Each row has a name. Each question is about the rows just above it. Places in a row count from 0.

k401: [121 166  97  96 116]
k248: [102 171  87 170  87]
k602: [119 144  91  92  99]
Count the entries of [119 144  91]:	3
Is [91 92 99] printed in one of the named rows, side by side and in this order?	yes
Count the entries of [102 171]:	2
Every place of [171] in k248:	1

k359: [131 127 138 131 138]
k572: [118 118 120  80 118]
k399: [148 118 120  80 118]
k88: [140 149 111  85 119]
k287: [149 117 146 156 117]
At which places does k572 hold [118]?	0 1 4
Among the named rows, does one hold [120  79] next to each other, in this order?	no
Count the entries of [140 149 111]:	3
Every place of [131] in k359:	0 3
Does one of the named rows hold [156 146] side by side, in this order?	no
Every place of [148] in k399:	0

k917: [118 109 131 149 121 142 125 134 109 122 112 115 109 130 122 127 131 128
 140  96 131 127 121 123 148 137 124 140 132 156 161]
k945: [118 134 131 149 121 142 125 134 166 122 112 115 109 130 138 127 131 128
 140  96 131 127 121 123 148 102 114 128 139 122 138]
k81: [118 134 131 149 121 142 125 134 166 122 112 115 109 130 122 127 131 128
 140  96 131 127 130 161  97 107 135 122 120 174 149]
k23: [141 100 129 130 131 115 132 133 132 121 136 137 145 133 118 122 132 134
  98 154 128 142 132 168 155 133 151 138 131 121 102]
k825: [120 126 123 125 132 137 130 133 132 125 136 153 132 159 142 122 133 123
 139 133 132 127 122 104 163 134 162 132 115 124 142]
How many entries does [118 109 131 149 121 142 125 134 109 122 112 115 109 130 122 127 131 128
 140  96 131 127 121 123 148 137 124 140 132 156 161] have?	31
At which places does k945 hold [127]?	15 21
How many entries does [118 109 131 149] have?	4
Does one of the named rows hold [122 135 107] side by side, in this order?	no
Places of [109] in row k917:	1 8 12

k83: [148 161 157 154 160 143 107 115]
k853: [132 134 142 142 132 141 139 127]
k130: [120 139 112 112 138 121 123 168]
k789: [119 134 119 119 134 123 131 156]
Does one of the named rows hold [131 134] side by side, in this order?	no
Number of entries in [148 161 157 154 160 143]:	6
How many entries does [132 134 142 142 132 141 139 127] have?	8
Among the named rows, does one hold [132 134 142] next to each other, in this order?	yes
Does one of the named rows hold [157 154 160] side by side, in this order?	yes
Is [120 139 112 112] printed in one of the named rows, side by side and in this order?	yes

k857: [119 154 137 143  81 108  81  81 100 155 109 126  81 157 169  81 111 105
 125 163 120 167 122  98 120 167 113  81 173 119]
k80: [ 86 145 107 109 170 146 124 102 166 135 122 151 130 145 146  80 171 144
  81 146 102 101 143  95 166  87 113 115 170 172]
k307: [ 84 174  87 128 163 125  83 101 165 156  80 115 119 125 108 144 123  82
 114 160 104 119 122 124 129 169 101 158  97 115]
k468: [124 176 105 171  86 165  90  90  97 137 151 122 156 176 146 110 153 132
  84  96  94 134 143 107 153 124 172 153 137 137]
k441: [ 81  81 129 140  93 106 175 107 151 107  84 173 113 165  98 107  81  81
  84 163 102  84 114 103 120 143 107 142 130  87]
k552: [ 88 145 101 157 149 106  83 165 105 122 142 106 131 142 125 164 122 117
 163 119 122  98 125 154 167 100 140 158 173 157]
k247: [124 165 149 152 145 101 159 114 162 122 150 137 161 177 166 172 107 110
  98 159  94 139 131 171  82  90 175  86 168  99]
k874: [172 132 156 102  93 159 171 159  87 130  94 138 119 143 127 136  92 104
 167 121 117 113  97  91 169 129  81 161 107  93]
At which places does k857 hold [120]?	20 24
Count the entries of [124 165 149 152]:	4
Does one of the named rows hold [165 149] side by side, in this order?	yes
Places of [107] in row k441:	7 9 15 26
Places of [81] in row k857:	4 6 7 12 15 27
Is [169 129  81 161 107] printed in one of the named rows, side by side and in this order?	yes
Among the named rows, does one hold [ 93 159] next to each other, in this order?	yes

k453: [102 131 135 121  99 150 141 112 107 138 134 145 138 156 131 120 118 147
 121 136  90 153 124 129 117 122 155 139 112 176 118  92  92 121 137 123
 126 117 155 146 148 121 133 161 140 143 136  96 136 133 137]
k564: [121 168 121 123 115 142 136 102 107 120 100 137 124 156 121 107 118 102
 117 100 100 139 134 121 130 122 148 133 123 159 117 108  99 130 132 121
 124 117 135 137 138 119 147 135 138 133 122 104 130 140 104]
k311: [153 130 110 133 153 107 120 121 133 101 116 130 109 120 117 114 130  97
 128 153 141 114 140 120 152 130 108 121 148  99 132 155 149 139 121 124
 105 110 145 137 145 114 126 158 133 138 134 109 133 130 154]
k337: [121 168 121 123 115 142 136 102 107 120 127 137 124 156 121 107 118 102
 117 133 100 139 134 121 130 122 148 133 123 159 117 108  99 130 132 121
 124 117 135 137 138 119 147 135 138 133 122 104 130 140 135]
k118: [153 130 110 105 153 107 120 121 133 101 116 111 109 120 117 114 130  97
 128 126 141 114 140 120 152 130 108 121 148  99 132 155 149 139 121 135
 125 130 110 120 115 130 145  85 126 106 107 142 123 137 128]
Does one of the named rows hold [101 117 111 109 120] side by side, in this order?	no
Places of [153] in row k311:	0 4 19
Places of [104] in row k564:	47 50
Count the entries of [153 130 110 133 153 107 120 121 133 101 116 130 109 120 117 114 130  97
 128 153 141 114 140 120 152 130 108 121 148  99]:	30

k277: [135 128 142 132 128 134 129 142 131 108 111 134 148 144 143 148 116 140
  94 123 124 110 150 149 130 137 131]
k87: [124 140 150 129 150 116 129 121 129 169 120 140 128 128 123 140 138 136
 122 128  95 145 116  95 123 123 129]
k763: [110 128 124 134 129  98 136 122 135 110 135 127 104 117 127 121 138 120
 121 117 121 121 122 139 110 127 141]
k99: [112 141 153 151 137 141 135 138 147 143 123 107 144 141 138 158 121 132
 112 133 137 144 123 128 116 143 118]
At which places does k763 hold [121]?	15 18 20 21
Number of entries in [110 128 124 134 129  98 136 122 135 110 135 127]:	12
Every place of [120] in k763:	17
Is [135 128 143 132] printed in one of the named rows, side by side and in this order?	no
Places of [140] in row k87:	1 11 15
Does one of the named rows hold [ 94 123] side by side, in this order?	yes

k577: [100  99 153 135  94 143 141 104 140 158  94 113 118 146 161 110  91 122]
k116: [100  97  92 102  77  89 102  89 105 178 161  80 160 144 177 162  89 163]
k138: [110 116  93  97 111 101  99 110 100 126 156 100 152 131 131 168 146 157]
k58: [102 105 112 111 103 122 131 117 111 176 107 104 123 125 165 129 101 128]
k686: [146 158  92 152 142 164 167 156 123 105  89  92 105  92  90  99  92 113]
At which places does k686 hold [92]?	2 11 13 16
Number of entries in [146 158  92 152 142 164]:	6
Is [131 168 146] printed in one of the named rows, side by side and in this order?	yes
Is [107 104] printed in one of the named rows, side by side and in this order?	yes

k683: [122 140 122 121 133 130 124 155]
k623: [133 138 127 128 145 123 117 137]
k536: [124 118 129 132 124 127 150 129]
k843: [111  99 116 121 107 121 173 141]
k865: [134 135 136 137 141 130 127 124]
k385: [124 136 131 129 131 134 130 138]
k842: [122 140 122 121 117 123 157 143]
How many entries does [134 135 136 137] have?	4
How many entries does [122 140 122 121 133 130] have?	6
How many entries does [111  99 116 121 107 121 173] have?	7
Count the entries of [124 136 131 129 131 134 130]:	7
Is [121 117 123 157] printed in one of the named rows, side by side and in this order?	yes
Number of entries in [122]:	1

k538: [132 128 130 144 152 138 118 130 140]
k263: [127 148 121 129 120 125 145 120 121]
k939: [159 139 141 142 129 151 144 138 110]
k142: [135 147 126 118 104 126 162 123 107]
k531: [130 137 126 134 135 130 130 125 135]
k168: [120 152 116 135 125 120 134 116 132]
k510: [147 149 132 121 102 132 165 127 101]
k585: [123 150 119 119 107 119 157 117 114]
k638: [127 148 121 145 120 125 145 120 121]
k823: [126 125 129 131 141 130 130 129 136]
k934: [147 117 142 145 156 152 121 141 148]
Count the entries of [159]:	1
Is [101 132] printed in one of the named rows, side by side and in this order?	no
Count the entries of [126]:	1
How many entries does [127 148 121 129] have?	4
At which places does k510 hold [149]?	1
Count the entries of [135 147 126]:	3
Count the entries of [135 147 126 118 104 126]:	6

k847: [ 95 103 123 133 133 123]
k454: [ 82 128  88 116 135 141]
k126: [134  88  83 134 134  88]
k786: [163 156 150 177 170 163]
k771: [128 128 128 116 135 141]
At which places does k786 hold [163]?	0 5
At which places does k771 hold [128]?	0 1 2
Does one of the named rows hold [156 150 178 170 163] side by side, in this order?	no
Every place of [134] in k126:	0 3 4
Places of [170] in row k786:	4
How many entries does [128 128 128 116 135 141] have?	6
How many entries does [ 95 103] have?	2

